Below are the code and all the weights of a small trained network. Each question names an input and a class and asks about switching units off, where a switched-off unit gives its printed mean instead of its output.

import numpy as np


def w(rows, s, z=0):
    codes = np.array(rows[::2]) - 128.0
    scale = np.full(codes.shape[1], s)
    scale[-1] = z or s
    return codes * scale


def f(y):
    return np.maximum(y, 0)


def log_softmax(a):
    a = a - a.max(-1, keepdims=True)
    return a - np.log(np.exp(a).sum(-1, keepdims=True))


def net(x, mask):
    res = np.array(x, float).reshape(1, 4) / 4 @ E
    y = f(res @ A[0][:, :-1].T + A[0][:, -1])
    res = res + np.where(mask, y, B[0][:, -1]) @ B[0][:, :-1]
    return log_softmax(res[-1] @ U[:, :-1].T + U[:, -1])


A, B = {}, {}
E = w([
[111,175,130,105,99,19,59,159,55,135,88,118],'x0',
[204,121,137,133,118,111,104,177,175,5,129,141],'x1',
[155,23,86,164,144,90,62,81,174,184,79,120],'x2',
[102,102,92,55,69,187,66,116,147,112,170,119],'x3',
],0.014)
A[0] = w([
[211,84,169,126,146,111,90,165,179,1,139,150,73],'n0',
[93,181,164,74,58,61,75,215,98,201,67,124,153],'n1',
[65,112,135,137,119,63,52,171,23,128,112,93,3],'n2',
[161,49,119,141,119,122,61,90,184,193,63,135,133],'n3',
[133,100,129,157,219,228,209,109,220,147,223,146,81],'n4',
[151,182,80,103,185,113,65,169,107,85,89,140,66],'n5',
[80,120,71,17,25,174,45,75,153,99,205,66,85],'n6',
[85,223,161,92,88,173,201,177,66,94,205,161,56],'n7',
[4,129,146,93,137,141,170,46,73,252,104,98,85],'n8',
[182,170,179,196,247,92,210,114,89,135,39,136,121],'n9',
],0.009,0.0045)
B[0] = w([
[73,188,124,217,105,172,127,60,35,126,135,70,215],'n0',
[131,55,63,81,214,151,163,209,112,115,176,116,225],'n1',
[71,71,214,126,156,154,146,146,60,139,114,143,197],'n2',
[115,165,193,180,82,102,128,210,183,175,4,174,218],'n3',
[32,88,188,72,154,118,217,209,106,83,147,95,246],'n4',
[104,115,150,121,204,210,131,90,41,97,94,191,161],'n5',
[209,207,218,67,160,47,158,88,139,158,171,134,238],'n6',
[82,145,92,255,126,84,58,176,226,205,48,174,236],'n7',
[157,164,110,223,73,181,160,58,72,65,130,78,255],'n8',
[213,185,174,85,158,87,180,80,220,140,200,135,224],'n9',
],0.0095,0.019)
U = w([
[54,159,120,221,112,67,92,192,203,209,36,194,116],'0',
[16,58,171,89,204,148,181,203,89,73,178,139,119],'1',
[213,221,181,87,154,34,143,86,167,143,241,156,118],'2',
[113,186,118,246,80,193,123,60,54,34,151,99,115],'3',
[122,183,96,125,138,126,140,174,151,108,110,111,251],'4',
[82,101,28,88,98,155,89,111,188,74,231,199,114],'5',
[106,103,61,2,149,135,76,150,189,107,174,98,109],'6',
],0.008,0.018)

Each question gives the input, the list of numbers given to net, and the class t.
The units are the neurons (one row each of A and B). Each row of codes is followed by its name. A weight is (code - 128) times the scale printed after its matrix; where a second scale follows, it is the last column's (A, B and U).
mask holds one flag per neuron, in row order. A switched-off neuron (its flag False) gives its mean, the last column of its row in B, instead of its output. The means were averaged over made-up inputs and are rounded, as every weight is.
A unit's drop is (log p(t) with every unit on - log p(t) with that unit switched off) / (log p(t) with every unit on - log p(t) with every unit switched off).
unit that matters most: the unit with the biggest drop
top k neurons: the k neurons with the biggest drops, biggest first
drop when u is switched off: that unit's drop, to one decimal
input [-2,-7,-3,2], class 3: unit that matters most -> n8
input [-2,-6,-7,-8], class 2: top 3 neurons -> [n9, n3, n8]
input [4,-7,-5,-8], class 2: top 2 neurons -> [n9, n0]
input [7,2,-6,1], class 1: top 2 neurons -> [n1, n3]
input [7,5,-7,-1], class 0: top 3 neurons -> [n7, n4, n8]
input [-8,4,6,5], class 1: top 2 neurons -> [n4, n7]
input [5,2,-8,7], class 0: top 2 neurons -> [n7, n9]
input [-4,5,2,1], class 3: top 3 neurons -> [n0, n1, n2]
input [8,-5,-5,-4], class 1: top 2 neurons -> [n1, n2]
input [7,4,5,1], class 1: top 2 neurons -> [n7, n1]
input [4,0,-8,7], class 0: top 2 neurons -> [n7, n9]
input [3,-1,1,4], class 2: top 3 neurons -> [n4, n6, n7]
input [-4,1,-3,7], class 2: drop when n3 is switched off -> 0.0
input [6,8,6,-6], class 3: unit that matters most -> n0
input [-7,-1,5,-4], class 1: drop when n7 is switched off -> 2.0
input [1,-6,2,-2], class 3: drop when n8 is switched off -> 0.5
